Below is a small trained network, with its code and all its weights. Each question gives an input and a target symbol and asks what happens when units are switched off, that is, made to give their printed mean instead of their output.

import numpy as np


def w(rows, s, z=0):
    codes = np.array(rows[::2]) - 128.0
    scale = np.full(codes.shape[1], s)
    scale[-1] = z or s
    return codes * scale


def f(y):
    return y / 2 * (1 + np.tanh(0.7978845608 * (y + 0.044715 * y**3)))


def softmax(a):
    e = np.exp(a - a.max(-1, keepdims=True))
    return e / e.sum(-1, keepdims=True)


def log_softmax(a):
    a = a - a.max(-1, keepdims=True)
    return a - np.log(np.exp(a).sum(-1, keepdims=True))


def net(x, mask):
    ids = ['βγεζηθλμπσφψω'.index(c) for c in x.split()]
    T = len(ids)
    res = E[ids] + P[:T]
    q, k, v = (res @ M[0].T for M in (Q, K, V))
    z = softmax(np.where(np.tri(T) > 0, q @ k.T / 3**0.5, -1e9)) @ v
    res = res + np.where(mask[0], z, O[0][:, -1]) @ O[0][:, :-1]
    y = f(res @ A[0][:, :-1].T + A[0][:, -1])
    res = res + np.where(mask[1:17], y, B[0][:, -1]) @ B[0][:, :-1]
    return log_softmax(res[-1] @ U[:, :-1].T + U[:, -1])


Q, K, V, O, A, B = {}, {}, {}, {}, {}, {}
E = w([
[61,51,186,53],'β',
[38,44,81,141],'γ',
[191,73,59,163],'ε',
[170,144,109,187],'ζ',
[69,189,7,177],'η',
[86,94,213,102],'θ',
[200,146,103,188],'λ',
[141,217,173,92],'μ',
[150,49,162,71],'π',
[36,181,62,117],'σ',
[217,114,75,173],'φ',
[179,172,130,202],'ψ',
[193,131,93,179],'ω',
],0.013)
P = w([
[140,120,171,252],'0',
[142,127,129,121],'1',
[140,126,126,121],'2',
[139,125,122,119],'3',
[138,127,119,118],'4',
[138,125,114,114],'5',
[139,125,111,111],'6',
[141,125,108,108],'7',
],0.016)
Q[0] = w([
[78,193,85,87],'h1',
[73,78,102,152],'h1',
[222,120,107,253],'h1',
],0.017)
K[0] = w([
[83,230,67,44],'h1',
[80,29,48,134],'h1',
[94,122,179,245],'h1',
],0.012)
V[0] = w([
[1,152,166,59],'h1',
[62,240,186,127],'h1',
[76,46,71,117],'h1',
],0.011)
O[0] = w([
[208,59,92,186,38],'h1',
[252,131,136,111,213],'h1',
[56,15,91,167,1],'h1',
],0.011,0.0036)
A[0] = w([
[72,155,92,114,78],'n1',
[144,109,246,53,144],'n2',
[136,102,184,31,109],'n3',
[141,194,153,62,248],'n4',
[212,173,172,119,177],'n5',
[185,152,130,140,215],'n6',
[116,72,96,164,190],'n7',
[113,114,181,222,191],'n8',
[163,96,169,129,185],'n9',
[153,89,173,121,156],'n10',
[154,147,62,198,128],'n11',
[134,173,105,78,255],'n12',
[175,159,61,180,129],'n13',
[138,83,163,124,124],'n14',
[220,135,132,138,76],'n15',
[150,156,150,123,141],'n16',
],0.013,0.0079)
B[0] = w([
[77,128,223,197,144],'n1',
[180,212,87,34,193],'n2',
[121,252,98,97,162],'n3',
[187,97,117,208,246],'n4',
[109,76,64,75,252],'n5',
[83,72,134,70,206],'n6',
[97,205,95,128,167],'n7',
[180,183,63,64,148],'n8',
[54,149,206,112,162],'n9',
[58,188,193,100,147],'n10',
[68,208,177,9,141],'n11',
[148,72,131,199,208],'n12',
[113,178,224,88,167],'n13',
[82,227,178,134,137],'n14',
[113,87,255,142,199],'n15',
[166,133,76,153,174],'n16',
],0.0073,0.023)
U = w([
[86,236,154,17,101],'β',
[80,112,34,73,250],'γ',
[52,80,201,156,132],'ε',
[169,130,69,152,139],'ζ',
[147,13,50,164,240],'η',
[106,28,184,134,110],'θ',
[173,170,110,150,67],'λ',
[200,88,135,76,132],'μ',
[125,8,117,216,254],'π',
[88,58,217,100,17],'σ',
[148,169,220,166,15],'φ',
[184,143,2,89,29],'ψ',
[169,160,151,167,94],'ω',
],0.0085,0.0066)

Each question gives the input, a string of symbols that net reads in full, and the target symbol t.
The units are the heads (3 rows each of Q, K, V and O) and the neurons (one row each of A and B). Each row of codes is followed by its name. A weight is (code - 128) times the scale printed after its matrix; where a second scale follows, it is the last column's (O, A, B and U).
mask holds one flag per unit, heads first, then neurons. A switched-off unit (its flag False) gives its mean, the last column of its rows in O or B, instead of its output. The means were averaged over made-up inputs and are rounded, as every weight is.
A unit's drop is (log p(t) with every unit on - log p(t) with that unit switched off) / (log p(t) with every unit on - log p(t) with every unit switched off).
The circuit of an input: a set's keep is (log p(t) with only the set's units on - log p(t) with every unit switched off) / (log p(t) with every unit on - log p(t) with every unit switched off). Starting from the 12 units with the biggest drops (on a tie, the unit counted first), units are removed one at a time, each time the one whose removal leaves the highest keep (on an exact tie, the one counted first), for as long as the keep stays at least 0.8.
circuit, biggest first: the units of the circuit, biggest drop first
k most important neurons: the k neurons with the biggest drops, biggest first
drop when u is switched off: that unit's drop, to one decimal
input μ μ μ ζ π, target β: circuit, biggest first -> [n3]
input ε θ ζ, target ε: circuit, biggest first -> [h1 n1]
input β ε σ φ ψ, target β: circuit, biggest first -> [h1 n4 n11]
input γ β μ, target μ: circuit, biggest first -> [h1 n5 n15]
input π ψ μ ψ, target π: 3 most important neurons -> [n2 n3 n13]
input γ λ β ψ λ η ω, target γ: circuit, biggest first -> [h1 n4]
input β μ θ γ μ μ ζ, target β: 4 most important neurons -> [n4 n11 n12 n5]
input μ η π ε ζ, target μ: circuit, biggest first -> [h1 n5 n15 n4]
input μ β η π ε β π, target γ: 3 most important neurons -> [n15 n4 n13]
input ψ β λ, target ψ: 3 most important neurons -> [n2 n15 n5]
input ζ β ε β, target γ: 4 most important neurons -> [n15 n13 n2 n11]
input φ ω γ, target γ: circuit, biggest first -> [h1 n7 n4]
input β ζ ω, target β: 3 most important neurons -> [n4 n11 n12]
input μ ζ μ π ψ, target μ: most important neuron -> [n5]
input μ β μ φ η η λ, target μ: 2 most important neurons -> [n5 n15]
input β μ γ μ μ ε ε, target β: 4 most important neurons -> [n4 n11 n12 n5]
input π ε σ μ ψ γ, target γ: 3 most important neurons -> [n7 n4 n15]
input ψ μ μ ε β θ μ ε, target ψ: 3 most important neurons -> [n15 n2 n3]
input ω φ φ γ μ μ ψ, target ω: 2 most important neurons -> [n4 n1]
input β φ β ε, target β: drop when n11 is switched off -> 0.4
input β μ β θ π π, target γ: drop when n2 is switched off -> 0.3
input ω γ μ ψ ε η, target β: drop when n11 is switched off -> 1.6
